Each row has a hidden value; after the row comes its band, the name of the range that the value falls in. Each part has its own.
[ 141 -282 -139  109   52  -15  151  -33  350   22  -49   81 -160  174
 -164  -35  -66  241 -173   95  112  143 -143  123  129  -68  -21   80
  -43   86  439  137 -356 -102  -39  129 -134 -167  184 -247  149  101
  143  209  -41  184   73  110 -239 -119  122]  (56)
[ 120  170   47 -107 -193   13 -279    5 -151 -240   31  -62  220 -213
  163  174  133 -163  402 -288  -64 -283 -158 -265 -192 -153  244   81
  -81   16   31  224 -351 -175  -10  -67 -195  115 -110  121 -370   32
 -184 -154 -264 -245   36   77  166   80  141]  (54)
[ -67  -34  -57  -53  -89 -157    4   72    7  -76  -97   56  108  -43
   33   62  132  -39 -121  -13  -55  -62  -41    3   88    4  194  152
   -4   12  167    0 -117   56  -61   11  -29  -57   37  -25  -70 -174
   84  -98 -151 -131   19 -111  -88  148   34]  (69)
[ -75  101   69 -239  -38 -130   -1    7 -104 -196    1   15  139  -55
   27  113  170   39   47  102 -167 -117  -59 -150  121 -125  183   35
  152  -29 -116    0 -102 -127  -23   46   27    4   30  104 -110  -63
   84  186 -151   -2 -100  -86    5   73   16]  (69)
[ -57  121  -55 -270  -74  -45 -428  -44 -358 -288 -139   52   15  -61
  200  286   39  213  409  -81   90  -70  187  176   38 -205  -87  291
   -6   16  -93  232  120 -113   63  205   64  500   47 -141 -378   68
 -280  198  -72 -223  250   32   85  254   92]  (40)
[  33  -83  -88 -234  -83  -42   48  -88   98 -180 -160  135   71  -55
   80  122   70   40  123    0  -16 -108  -16  -87   98 -266   37  -16
   35   33  132  151 -196  -97  -41   94  -13   38   40   -2 -155   46
   50  283  -30   72   68  -15 -244   69  146]  (56)
[ 119  -43 -129   81  228 -188  159 -242  418   44 -238   85  -46 -115
  401   19 -303  -12  216   68  117  -66  -35   43  181  -39 -215   12
 -139  -39  100  -83   22  -27   -4  196  -65  153   23  -40   59  139
   20  395  173  349  138   86 -154 -159   85]  (65)
[  80 -162  -31  -51  -80 -277 -153 -159  -10  -95   33  168  -95  -90
   49  158  421  136  187  187 -100 -176  -13 -105  274  -60  -90   -6
   11  165  -98   44   41  -64   34   88  -52  193  260  112 -169  -64
 -137  256   57   29  -30 -102   65  -23   22]  (62)
[ 101    3 -142   92  -55   14   60   75 -126  -80 -223  146  105  -89
  178   59 -169   57  207   41  273 -119  -36  296  -85 -142 -125  -26
 -161  101  357  160 -237 -115 -105   -9  102  239 -103   12  -77  -10
   -6  100 -232  -71   89  122 -169  221    5]  (44)
[-336  331   57  107   31 -226  -60  146 -177  -74 -282   46  290 -133
  341   42 -113 -206   92 -263  -59  -34 -127   23  -71  305  133  240
  -43   -3   23 -220  -80   50   15   51  -51   57 -473  212  -74  -93
  119 -214 -167 -340  -20 -152  237  420 -269]  (56)
[-104  140   54  127  -65 -295 -196  126 -263 -143 -125   33   58  -70
  264   14  281 -199   34 -170  -20 -101  -41  -55  223  241   50   91
  -85  191 -228  -73   -9  214   74   55  -24   43 -251  215 -105  -97
   60 -260  -87 -355  -24 -286  385  201 -305]  (69)
[ 111 -122   24   71  -35 -240 -188   66  -56 -118   -4  103  -91   44
    3  -52  212   90    0   75   78  -58   18   20  197   65  -81   94
  -59  131  -84   79    2   81   74  179  -56   69   97   38  -64  -69
   98   62  -42 -126   -6 -154   58   11   -8]  (50)
[  79  -41  331  346 -205  -36   85 -105 -344 -191  214  -79  338  230
   -7 -622    2 -150  -32 -155  -66 -485 -254  -83 -178 -145   43  108
  -87 -235 -271  211  133  207 -428  103   15 -370 -492  360 -155    1
  257 -338 -238 -179  -32 -151  138  -72  -40]  (40)
[ 125 -186 -169  -43  -20  -55  140   15  378  -60  -68   70  -76  -70
 -163   63   26   59   23   12   10  -13 -121 -101  162 -233   54  105
 -142 -127  396  104 -252  -94  -49  176 -287 -148  101  -16  -71  132
  176  128   30  220   54  138 -403  -84  406]  (46)
[ -55  -33   43  -69  -80 -168  -39  129  -62  -36  -26   64  102   -7
  -64  -52  242   10  -37   22  -27 -226   -8 -138   20   11   86  129
  -38  126   31   33  -11  135  -63   83 -166  -66   45  143 -103 -127
  236  -37 -193 -136  -46 -221 -168  232   40]  (58)
[ -48  103  -25   61   -8 -264 -294  127  -62 -119 -121  122   -2   -4
  234  -46   93  155   95  -31  -23  -55   48   30  238  222  -80   64
  131  120 -202   -6   18   22    3   89   65   82  -28   34  -22 -159
   75  -39  -31 -195   30 -231  223  141 -228]  (44)
[ 250  104 -217  -26  337  -49    2 -252  113 -114  347  -87 -123  -47
  550 -155  -77  144 -118  206  202 -151  126   31  461  109 -426  -86
 -144 -279  247 -305  -28  125   34 -120   95  118  -18  172  320  153
  124  123  116  237   34  385 -172 -224   24]  (50)
[-228  330  111  277  170 -217   -2  180  -94   -2 -211  -37  209    4
  349  -60 -176  -37  -26 -245    2   56 -208   66   21  527   13  178
   30   73   19 -264 -143   42   -3   42  -14  -80 -476  133   85  -45
  140 -226 -129 -284  -71 -144  364  256 -420]  (62)
[ 226   41   76  192  -96  -10    1 -373  -79  152   68   94   73 -349
  191  157  111 -139   57 -128  348  -14 -342   -6 -213 -277  358  603
  117   93  205 -171  -71 -232 -112  -77  -69   89  -15 -270  -22  146
 -660   66  -88   77   80 -249 -136   72  211]  (46)
[ 175 -205 -358  121  221 -154  309  -58  562  140 -259  232 -351  -50
   17   70  -63  -37 -254  138  -59  201  -58  205  340 -218  253  270
  289  201  136  -56  -89 -192  -33   67   73 -177   95 -376  209   64
   44  319  205  491  -26  -67 -146 -188  142]  (62)
[-243 -325  -16   -6 -230 -682 -483  132  365 -386   -6  362  115   18
  -69 -420   61  532  -59  326 -225   85  222 -132  297  620 -489  -36
 -289 -362 -116  116  147 -140  229  467 -646   85  393  237  170 -474
  728  565  301   57   96 -376 -160  245   33]  (50)
[ -81   53  -21  152  139  -49   34   29   82  112  153 -185  -95   43
 -131  -96 -107  -18 -105  -29    5   54 -189   29 -168    3  200  212
 -201   69  202 -107 -244  -42    3   29 -225  -83    9 -116  208   86
  277 -148 -382  -17  -56   45   47   40  -21]  (56)
[  -9  -95   60   -2 -202 -238 -487   -1 -104 -193  104   55   -9   57
  123  -56  196  500  123   24  -22 -127   59  -51  169  231 -263  -62
  -79  121  -36  203 -157  -42  -29   26  -62  124  267  -79   18 -177
  -16  -50 -100 -264  148 -213  167  106 -238]  (44)
[-149   92   26   20   47 -126  -70   47 -214 -132  -92   71  251   55
  226    8   44   33   32   -6  -23 -202  -63   11  -32  216  -15   44
   54   89    1  -12  -85   63  -74   21    0  -26 -173  184  -79 -110
  118   -1 -215 -222 -101  -58  153  235 -255]  (58)
[ 152  -46  -48  -53 -189 -269 -246   64  -47 -193  -86  122  -44   44
  200  -16  259  199   94   73    7  -22  156   33  398   19 -158 -129
   13   90 -188  170   17   83   70   93   55  128  221   62  -90 -217
   28   94   15 -166  175 -249  120   28  -39]  (58)
[  29  -18    5   71   27  -67  -33   -7   48  -55   27   61    6   51
   69 -114  -57  107  -72   38   49  -59  -93   49   70   45  -13  132
   43    6  180   31 -204  -67  -99   33  -21  -21  -73  -41   96   25
  125   36  -88   18   28   40  -92   18  -71]  (50)
[ -55 -169  -45   88    7 -172   75  -24  342   18  -32   31 -162   62
 -176  -13  -44  150 -197   43 -107  135 -134   16  198  -12   58  256
  -72  -89  251   22 -176  -82  -89  194 -289 -212   97 -184  177   79
  222   36   48  196  118  -16 -174  -96  105]  (50)
[-280  233  229  352  217  -17  266  119   65  127 -102  -55  122  149
  -67 -154 -359 -179 -180 -180    6   21 -417   92 -165  328  114  344
  -20  -34  363 -286 -322  -19 -170  116 -118 -165 -500   60  208  149
  337 -209 -228  -52  -34  202   23  141 -270]  (65)
[ 448 -586 -459  436  334  176  893  267  160   91 -282  301 -191  154
 -336 -150 -150 -335 -401  358  546  183 -275  704  305 -360  225 -200
  129  232  407  402 -249  104 -274  307  658  -75 -251 -309 -237  151
  264  365  -32  707 -306  201 -560 -249 -169]  (50)
[ -99  -66  103   73   47  -66  263 -102  263  -25  -93   -5   61   46
 -118  -15 -184   -9  -93   -5  -60   26 -308  -50  -56  -39  156  169
 -111  -38  333  -64 -387 -183  -59   99 -132 -114  -33 -122  139   97
  136  177 -113  155   11  118  -97  -19   50]  (65)
[  -4  348   48  -67  263  108   85    2 -313 -133  272 -442 -173  265
  166 -211  178 -166  -87 -240  119 -150   43 -159  320 -119  -95  116
 -400   18  -38 -255  -51  510  189   13  -42  -74 -337  324  117  413
  311 -314 -236 -253   65  220  261   65   31]  (46)
[-154  176  137  -12 -180  117  330 -660  135  106   78 -348 -186  138
  126  258 -191 -800  101 -216 -286   65 -206   81 -180 -440  132   96
 -693  -35  373  -11 -398   21   58  -55 -581  394   30    9  221  355
   99   44 -281  141  764  604  199 -213   28]  (69)
[ -13   96  -53 -297   10   85  191  -27   47  -45 -153   32  186 -151
   -8  306   22 -158  273   23  -23 -134 -191 -165 -160 -396  309  -22
   89   61  274   49 -376 -208  -46    8  -47   64  -30  112 -249  120
   14  240 -313   44 -117  183 -282   88  227]  (56)
[-151  205   44  -34  -35 -188 -193   59 -278 -122  -92   45  208  -72
  279   34  128  -78  120  -87   -5 -148  -17  -40   24  110   86  126
   34   46 -104  -98   -3  105    5   15   47  103 -189  203 -136 -132
   18 -134 -210 -346  -39 -163  179  278 -162]  (54)
[  12   44  -58  -90   38   83  234  -55   63  -62  -84   -5   90  -27
  -33  127  -33  -78   65  -19   -2  -65 -206  -22  -60 -244  197   82
   42   33  260   40 -309 -185 -105   14  -40  -33  -78  -25  -80  128
   46  182 -196  121  -22  158 -151   39  119]  (46)
[  50   33  -17 -105  -20  -37  169  -81  -81 -116   49   28  177  -39
  102   40   35  -79    3   78  -41 -162  -68    9    7 -193   69  -40
    2 -135  107    1  -75  -13 -111   13   47   -5  -50  180 -112  -45
  135  109 -196   47  -28   66 -184   36   91]  (62)
[-172   67   73  282   70 -195  -94  -19   53  126  -53   54   34  -10
   33  -99 -129   51   57   41  153  139 -274  125   39  224   -8  250
   37 -102  214 -217  -68  -59 -120  199  -67   92 -145    0   81   21
   53  -81 -108 -105   10   17  -42   18 -143]  (46)
[-219  112   53  374  207  -54  287   91  176  107  -38  -51  -20  140
 -137 -125 -242  -30 -288 -181  -36  114 -330  130  -60  328   28  369
 -133  -18  371 -249 -232  -43 -107  134 -309 -271 -321  -26  283  149
  380 -121 -114   94   25   95   24  165 -160]  (62)
[ 144   13   10  -43  -52 -138  -38   -7  -49  -99   80   31   54   28
  172   -9   87   77  -66  111  -21  -62   36   24  163  -41   21   36
    6  -57   43   72 -101   28   16   -6  -27   -4   61   98    6  -91
   62   56 -107  -35   57  -35  -26    0   38]  (50)
[ 200 -146  -51 -324  -53  214  331 -249  144  -65   36    1  102  -84
 -164  217  105 -128  165  109   26 -265 -220 -194 -180 -623  241  -39
  -10   37  461  158 -418 -236 -149  -50  -70   27  154    9 -219  205
  -48  364 -265  234  -51  348 -511 -125  459]  (62)
[  13 -109  -61  -66   93  -12  112  -26  -33  -12   70  113   58   -8
 -101   56   92   95   -5  218  113 -138 -136   -6   18 -208   79   62
   59  -25  280  -34 -160  -15  -99   88   62  -34   32  104  -77   68
   99  142 -225   65 -198  118 -340   56  113]  (46)
[-145  215   61  183  115  -29   77   73   -7    1 -106  -45  103   91
   71  -28 -148  -11  -64 -129   80   74 -244   82  -46  257   49  253
  -15   46  273 -186 -281  -80  -30   33 -148  -56 -226    5  152   56
  124  -36 -194 -132   35  100  133  179 -138]  (44)
[  46   79  -42  -92 -117 -204 -243   27 -211 -140   57   33   80  -23
  228  -54  300   47   85   60   26 -128  112  -53  221    4   -5  -14
    2   31 -174   23   71  150   42    5   20  129  104  182 -111 -196
   33  -26 -149 -236   49 -209   99  147  -34]  (65)
[   0  -51  -30  243  213 -177   73   75  296   57  -37   -5 -195  142
   32  -91 -124  176 -184  -13   38   99 -103   95  291  333 -199   90
  -98   74  164  -77 -148   72  -19  195 -143 -107    3 -128  231   79
  293   19   66  169   96    4    1  -66 -219]  (44)
[  -7    2  -70    9    1    2  167   -1   51  -28  -56   -5  106   42
  -22  -43  -25   11  -75   19   13  -35 -134   52  -51 -111  196  196
  -17   14  296   20 -231 -101  -76  -32  -74  -75  -32  -51   24  -14
   70   84 -201    6    6   69  -94  125  130]  (40)
[ -34  105   34  -92   -6  -77   92    9 -115 -128  -94   -2  200  -32
  155   87   65  -86   92  -28  -35  -94  -97  -57   11  -32  145   34
  -16   52   29   56 -178  -35   22   34  -24   65 -124  123 -162  -12
   30  149 -162  -48  -25  -33   56  164  -58]  (40)
[  74   45  374  162 -266 -265 -124   36  304 -313 -198   55  -76  -20
  -33 -262  -28 -144 -107 -286 -143  233 -422 -102  410  379  -26 -180
  494   29 -292   15 -389 -450 -322  163  332    8 -294 -349   89 -140
  204  -55  283  -29  148 -242  186 -561 -472]  (56)
[-226  122  -66  -58   55  -23  136  189  173   10 -267   93 -505   35
 -295   25 -161  -72 -329  168   -2  342  -24  332  235 -111  -24  580
    6  182  660 -162 -444 -442  -10    5 -337  150 -371 -174  601  386
  488  159   83   82  167  418 -328   62  132]  (65)
[-153  271    3   36   80  -94  -56  113 -117  -24  -81  -54  246  -60
  248  -15  -89  -95  143  -99   31  -78 -107  -13 -105  188  145   89
  -20   36   16  -76 -125   10    5   22  -75  108 -171  122  -79  -82
  122  -36 -295 -155  -26  -59  133  278 -196]  (69)
[  99 -232 -185  137  218  -45  266  -30  475  138  -69   40 -149   77
 -130  101  -54   15 -151   61   11   18 -207   16  111   42   36   87
  -37   96  414   10 -271  -12 -106  150 -254 -236  134 -155   74  123
  213  121  -20  313  -23  187 -258 -192   85]  (54)
[  19  -60   38   71  -54 -240 -137   -1   93 -160 -127   73  -97  109
   73  -11  112  111  -27  -76   39  109  -54   13  350  144 -121  -11
  -16   66  -88  -18 -101   83   63  212   60   16  117  -95   18  -85
   71   41   44 -130  152 -175  162  -51 -124]  (65)
[-117  286   38  135   99 -186  -80  140 -164  -47  -94  -38  216  -50
  341 -112  -96 -109   84  -93    5  -29  -91   52   18  289  102  106
   54    6 -127  -88  -35   24   -7   34   25   87 -339  155  -53  -98
  123 -100 -172 -182  -60 -126  264  194 -303]  (40)
[  -8  -79  134    5  -69 -164 -272 -196  -84  -57  185   63   -9  136
   87  -16  244   41  -52   23   47  -36  -80  -88  185   76   -2   95
   49  -13  -17  -52  -72  205   25  133   24   78  172   20  -43  -58
  -59  -51 -108 -198  109  -69   42  -48 -144]  (50)
[-334  206  133  -27   28 -127  -95 -135 -311 -173   66  -28  171   32
  116  -23  117   -1  -17  -10   -2  -15 -217  -41  130  101   20  103
  100 -166    2 -364  -68   31  -98   54  207   31 -239  182   45   -5
   53 -127 -209 -318 -110   21  160  114 -230]  (56)
[ -93   63  -75   95   12  -67  -47  -66 -130  -83  -88   59   66   49
  157   68   94  171   76  -80   60   -7 -137  111  136   86  -53   59
   94   95   57  -53  -91  -29 -112   37  129   24  -55  -40  -54  -20
 -111    5 -110 -130   46  -72  175  157 -211]  (62)
[   1   34  167   -4   25 -146  -24  -65 -266 -186  -22  -30   39   29
  125   21  137  -30   20  -70   30 -196  -55  -23   50  -17  -65  135
 -117  129 -102  -54    1   95   20   93   74   50 -172  107  -84   69
   20   -2 -120 -217  -53  -82  171   65  -62]  (56)
[  -7   55   -2   51  -18  -46   74    3  -19 -119  -70  -10  108   65
   79  -97   42   80   -3  -68   81  -54 -108    2  103   67  -20  129
  -69   37  126   21 -134  -26  -44   57 -101  -11  -60    8   -3   11
   58  133  -64  -10  101  -44   25  161   -9]  (58)
[  95  -15  -74 -213  -20  149  339  -98   59  -66   25    6  257  -87
  -64  113  -35 -123   61  124   22 -167 -196  -77 -209 -402  301   12
   -4 -101  400  111 -358 -213 -123  -56  -80  -13   41   64 -149   49
   59  310 -313  216  -72  237 -407   63  306]  (54)
[  19  -88   14  105  -42 -133   68   80  149  -33  -10   -3  -74  187
  -98 -123   51  246 -201   -5   -4   89  -62   26  206   80  -61  163
 -147   10  256   42 -200   47   21  113 -237 -204   57  -23  162   17
  227   10  -35  -29  133  -70  -62   76   77]  (46)
[-137   53   81  105  -17 -177 -193  -71 -226 -104  -52  101   39  100
  178 -103   -5   51   32  -54   74  -54  -25  149   28   93 -131   72
   28   77 -149  -83   70  111  -57  148  168  121 -105   32   17  -82
  119  -40 -179 -267   67 -180  156  153 -279]  (62)
[ -35 -130  -25  -13  -13  134  224  -69  158  -68  -19   -1  -79  190
 -387   91   11  250 -103   14   72   80 -277   50   94 -237   29  181
   25  -51  434   38 -314 -175 -203  180 -118 -208  153 -217   55  199
   90  171 -131  160  114  193 -284  -41  217]  (69)
[   1   71   45    8    7  -52   74  -83   68   -8  -26   70   55  -82
    7   60   -1 -155  107   23   38  -99 -199  -32  -48  -64   55   99
    8    3  218 -109 -192 -139  -72   59  -84  145  -39   86  -34   32
   84  141 -149   37   19  151 -168   17   67]  (40)
[-142  104  -28   48   85 -103   27   39  -77  -29 -121    6  117   27
  163   46  -26  -23  -44  -37  -28  -49  -90   65   17  121  107  210
   23   65  107  -45 -115   20  -65   26  -76  -51 -181   30    8   -5
   82  -38 -156  -99  -16  -19  101  176 -149]  (44)
[  32  -51 -173 -197  -47   36  134 -120   64  -74  -88   76   95  -75
   26  199  144  -76  118   39  -36 -151  -97  -55    1 -318  171    8
   56   43  275   65 -220 -104 -112  -34  -25   18   73   39 -181   18
  -23  165 -178   43   -8  145 -227   47  211]  (62)
[ -25   10   36   45  -87 -199 -152  -11 -150 -142  -66   47   26    5
  162  -46  124   65   43  -32   30  -72  -21   27  151   30  -30   57
  -40   96 -107   29  -46   53  -24   63   75   66  -39   10  -23  -81
   14  -45 -102 -197   54 -201  166   98 -151]  (50)
[  25  -16  -11 -202  -54  -99  -65    1  -60  -87   19   46  120  -81
   83   33  106   61  115   74   12 -166    5 -121  -38 -207  113  -48
  -17   53   53   76 -153    4    6   25   21   62   80   99 -125  -53
  112   93 -268  -92  -81 -107 -193  131   77]  (62)
[ -49  174   10  -82  119   34  245  -65  -92   -9 -174  -33  214  -99
  139  131 -112 -149  219  -10   25 -157 -187    3 -203 -242  225  149
   40   75  132  -44 -142 -161  -85    7   25   83 -230   91 -161  133
  -42  207 -264   26 -115  108  -47  140   96]  (62)
[  11   18  -12  103   74 -125  176  -18   21  -36  -74   47  106  -18
  107    6  -17 -105  -86   12   27  -79 -118   73   45   62   59  131
  -37    0   84  -78  -31   26  -61   82  -38  -30  -64   40  -14  -59
  108   99  -94   75   -4  -39  -28   78  -31]  (58)
[ -36 -103  -38  189  137  -67  175   18  136   55  -92   20  -65  127
  -77   -3 -105  139 -129   66   26   -8 -190  148   72   52   -8  160
  -29   82  309  -17 -217  -38 -157   88  -39 -159  -53 -114  129   84
  136   -9 -117   67  -29  115  -49  -32  -67]  (65)
[-140  182   49  -32   27 -142 -120   55 -106  -65    1    9   73  -50
  184  101  124   38   66  -72   17  -81  -81  -96  130  223  -63   -3
  -59   89   96 -152 -211   69   36   11  -35  121  -55  141    7  -38
  101  -77 -169 -183   22  -45   59  230 -252]  (50)
[ 113  133  -46 -158   52  179  307  -82  -48   -8  117  -36  296  -66
   72    6  -19 -281   32  101   56 -207 -182  -97 -173 -345  358  115
   82 -164  309   38 -246  -79 -132  -82 -110  -32 -149  227 -157  106
   72  191 -309  189  -88  269 -359   61  258]  (44)
[-108  294  103  135  151  -98 -209   94 -275  -29  168 -111  143  -39
  313 -258 -114 -198   24 -155   80 -173  -40  -17 -132  235  127  208
  -63   40 -220  -61   15  163   17   49  -42  143 -350  125   -5   25
  240 -193 -291 -128  -44 -152  193  250 -380]  (69)
[ 252  -51   61  198   99  -24  286 -136  113  170  -93  105   46  -41
  170   11 -255  -79   98  162  176  -27 -227  228  -70 -201   94   61
  105   60  238   82 -178 -158 -143   58  167  151 -113  -61  -51  112
 -134  253 -113  252    6  126 -215 -166  -11]  (62)
[ 102  -59  -32  -47   83 -243 -186    2   -2 -153  -40  -72 -232   82
  256    5  136  152  -18   -1    8    3  159   15  399  100 -165  -47
 -123  265 -264  139  -22  153  146  128   34  106  100 -147   51   48
   94   85   53  -26  110 -212  267  -90 -246]  (58)
[-193   50  -19   -4  115 -161  -50   24  139  -45  -76    6  -35  108
  145  -92  -75  144 -158  -99  -62  -21   15  -25  241  181  -82  185
   13  -26   32  -96   -7  166  -79  166  -90 -155  -93  -56  145   41
  298  -70   20    4  122 -134  -63  112 -173]  (69)
